Below is a small trained network, with its code and all its weights. Each question gives an input and a target symbol and asks what happens when units are switched off, that is, made to give their printed mean instead of their output.

import numpy as np


def w(rows, s, z=0):
    codes = np.array(rows[::2]) - 128.0
    scale = np.full(codes.shape[1], s)
    scale[-1] = z or s
    return codes * scale


def f(y):
    return y / 2 * (1 + np.tanh(0.7978845608 * (y + 0.044715 * y**3)))


def softmax(a):
    e = np.exp(a - a.max(-1, keepdims=True))
    return e / e.sum(-1, keepdims=True)


def log_softmax(a):
    a = a - a.max(-1, keepdims=True)
    return a - np.log(np.exp(a).sum(-1, keepdims=True))


def net(x, mask):
    ids = ['ΓΘΩαβδεζημπστψ'.index(c) for c in x.split()]
    T = len(ids)
    res = E[ids] + P[:T]
    r = res
    for j in range(2):
        rows = slice(3 * j, 3 * j + 3)
        q, k, v = (r @ M[0][rows].T for M in (Q, K, V))
        z = softmax(np.where(np.tri(T) > 0, q @ k.T / 3**0.5, -1e9)) @ v
        o = O[0][rows]
        res = res + np.where(mask[j], z, o[:, -1]) @ o[:, :-1]
    y = f(res @ A[0][:, :-1].T + A[0][:, -1])
    res = res + np.where(mask[2:14], y, B[0][:, -1]) @ B[0][:, :-1]
    return log_softmax(res[-1] @ U[:, :-1].T + U[:, -1])


Q, K, V, O, A, B = {}, {}, {}, {}, {}, {}
E = w([
[90,132,144,10],'Γ',
[78,89,115,113],'Θ',
[168,44,176,124],'Ω',
[92,35,97,64],'α',
[174,120,177,78],'β',
[129,103,163,57],'δ',
[94,74,118,78],'ε',
[86,55,94,127],'ζ',
[33,78,75,91],'η',
[110,12,113,153],'μ',
[139,116,120,74],'π',
[183,53,131,189],'σ',
[96,135,76,94],'τ',
[157,88,88,179],'ψ',
],0.013)
P = w([
[170,236,189,156],'0',
[27,80,182,143],'1',
[213,106,146,103],'2',
[117,193,6,117],'3',
[56,115,190,99],'4',
[239,100,172,101],'5',
],0.015)
Q[0] = w([
[204,58,184,139],'head 1',
[196,124,32,169],'head 1',
[254,26,105,6],'head 1',
[208,168,113,197],'head 2',
[177,39,179,122],'head 2',
[75,198,135,166],'head 2',
],0.0076)
K[0] = w([
[92,227,214,106],'head 1',
[138,142,101,166],'head 1',
[111,206,157,254],'head 1',
[136,118,103,91],'head 2',
[144,108,148,235],'head 2',
[168,74,59,128],'head 2',
],0.0085)
V[0] = w([
[194,74,182,101],'head 1',
[252,154,103,213],'head 1',
[124,28,126,207],'head 1',
[85,61,132,140],'head 2',
[69,108,206,129],'head 2',
[60,226,72,154],'head 2',
],0.015)
O[0] = w([
[4,248,153,157,167],'head 1',
[102,158,56,70,93],'head 1',
[161,191,69,221,3],'head 1',
[94,120,237,175,94],'head 2',
[200,198,247,152,208],'head 2',
[208,1,109,164,90],'head 2',
],0.0096,0.0074)
A[0] = w([
[121,191,96,136,82],'neuron 1',
[169,173,55,86,2],'neuron 2',
[189,122,190,137,103],'neuron 3',
[139,144,184,94,86],'neuron 4',
[86,130,118,59,127],'neuron 5',
[107,91,161,115,121],'neuron 6',
[95,65,153,203,108],'neuron 7',
[100,145,178,115,171],'neuron 8',
[247,180,144,101,176],'neuron 9',
[61,147,128,174,182],'neuron 10',
[95,91,143,129,3],'neuron 11',
[139,128,230,188,201],'neuron 12',
],0.013,0.005)
B[0] = w([
[131,132,162,222,146],'neuron 1',
[55,94,111,138,166],'neuron 2',
[160,145,137,141,197],'neuron 3',
[102,180,107,145,214],'neuron 4',
[144,151,175,129,203],'neuron 5',
[231,117,148,126,178],'neuron 6',
[116,194,199,85,171],'neuron 7',
[156,84,156,160,215],'neuron 8',
[110,80,51,172,180],'neuron 9',
[254,48,159,99,154],'neuron 10',
[130,166,88,185,134],'neuron 11',
[70,79,34,122,253],'neuron 12',
],0.0092,0.02)
U = w([
[111,14,203,146,144],'Γ',
[117,90,208,124,214],'Θ',
[118,122,169,119,199],'Ω',
[129,176,198,205,65],'α',
[57,106,104,42,115],'β',
[185,93,90,159,4],'δ',
[180,162,99,195,163],'ε',
[243,142,157,120,3],'ζ',
[172,126,93,131,147],'η',
[109,65,96,96,74],'μ',
[10,157,164,130,109],'π',
[134,190,85,208,125],'σ',
[53,92,74,172,58],'τ',
[116,180,182,78,158],'ψ',
],0.011,0.0068)

Each question gives the input, a string of symbols that net reads in full, and the target symbol t.
The units are the heads (3 rows each of Q, K, V and O) and the neurons (one row each of A and B). Each row of codes is followed by its name. A weight is (code - 128) times the scale printed after its matrix; where a second scale follows, it is the last column's (O, A, B and U).
mask holds one flag per unit, heads first, then neurons. A switched-off unit (its flag False) gives its mean, the last column of its rows in O or B, instead of its output. The means were averaged over made-up inputs and are rounded, as every weight is.
A unit's drop is (log p(t) with every unit on - log p(t) with that unit switched off) / (log p(t) with every unit on - log p(t) with every unit switched off).
The circuit of an input: a set's keep is (log p(t) with only the set's units on - log p(t) with every unit switched off) / (log p(t) with every unit on - log p(t) with every unit switched off). Starting from the 12 units with the biggest drops (on a tie, the unit counted first), units are removed one at a time, each time the one whose removal leaves the highest keep (on an exact tie, the one counted first), for as long as the keep stays at least 0.8.
circuit, biggest first: the units of the circuit, biggest drop first
most important unit: the unit with the biggest drop
top k neurons: the k neurons with the biggest drops, biggest first
input α ψ ψ π μ η, target τ: most important unit	head 1
input Γ β ε β τ, target Γ: circuit, biggest first	(neuron 10; head 1; neuron 8)
input β Γ δ, target ψ: circuit, biggest first	(head 1; neuron 12)
input Γ Γ η η π, target Γ: top 2 neurons	(neuron 12; neuron 8)
input β ε α, target ψ: top 3 neurons	(neuron 12; neuron 5; neuron 9)
input ε ε δ τ, target μ: circuit, biggest first	(head 1; head 2)
input β Θ β Θ ψ ψ, target ψ: circuit, biggest first	(head 1; neuron 12)
input α η η α, target Γ: circuit, biggest first	(head 2; head 1)
input ζ σ β π Γ β, target τ: circuit, biggest first	(neuron 9; head 2; neuron 12)
input Ω β α β ψ Γ, target α: top 4 neurons	(neuron 12; neuron 1; neuron 8; neuron 5)
input η β Θ β ψ π, target δ: circuit, biggest first	(head 1; neuron 9; neuron 3)
input Ω Ω π α δ ψ, target α: circuit, biggest first	(head 1; head 2; neuron 1)
input α ζ Θ α β β, target τ: circuit, biggest first	(neuron 12; neuron 9; head 2)
input σ Ω β β, target π: circuit, biggest first	(neuron 2; head 2; neuron 12; head 1)
input ζ α π β Γ, target Γ: circuit, biggest first	(head 1; neuron 8)
input α σ Γ, target τ: top 3 neurons	(neuron 12; neuron 9; neuron 6)
input Θ Γ α ψ, target τ: circuit, biggest first	(head 1; neuron 2)
input α Γ π π, target β: most important unit	neuron 8
input Ω Γ π α β Ω, target α: circuit, biggest first	(head 1; head 2; neuron 12; neuron 1)
input δ η σ β, target σ: top 2 neurons	(neuron 12; neuron 1)
input β δ β δ, target ψ: circuit, biggest first	(neuron 12; head 1)
input Γ μ β, target Γ: top 2 neurons	(neuron 8; neuron 12)
input σ π α π β Θ, target π: top 2 neurons	(neuron 2; neuron 6)
input α π σ β, target σ: top 4 neurons	(neuron 1; neuron 12; neuron 7; neuron 8)
input η Γ β, target δ: most important unit	neuron 9
input η ζ π β Γ, target Γ: top 3 neurons	(neuron 12; neuron 8; neuron 6)
input τ σ π, target ζ: top 3 neurons	(neuron 12; neuron 2; neuron 6)
input Ω τ Θ, target α: top 2 neurons	(neuron 12; neuron 1)
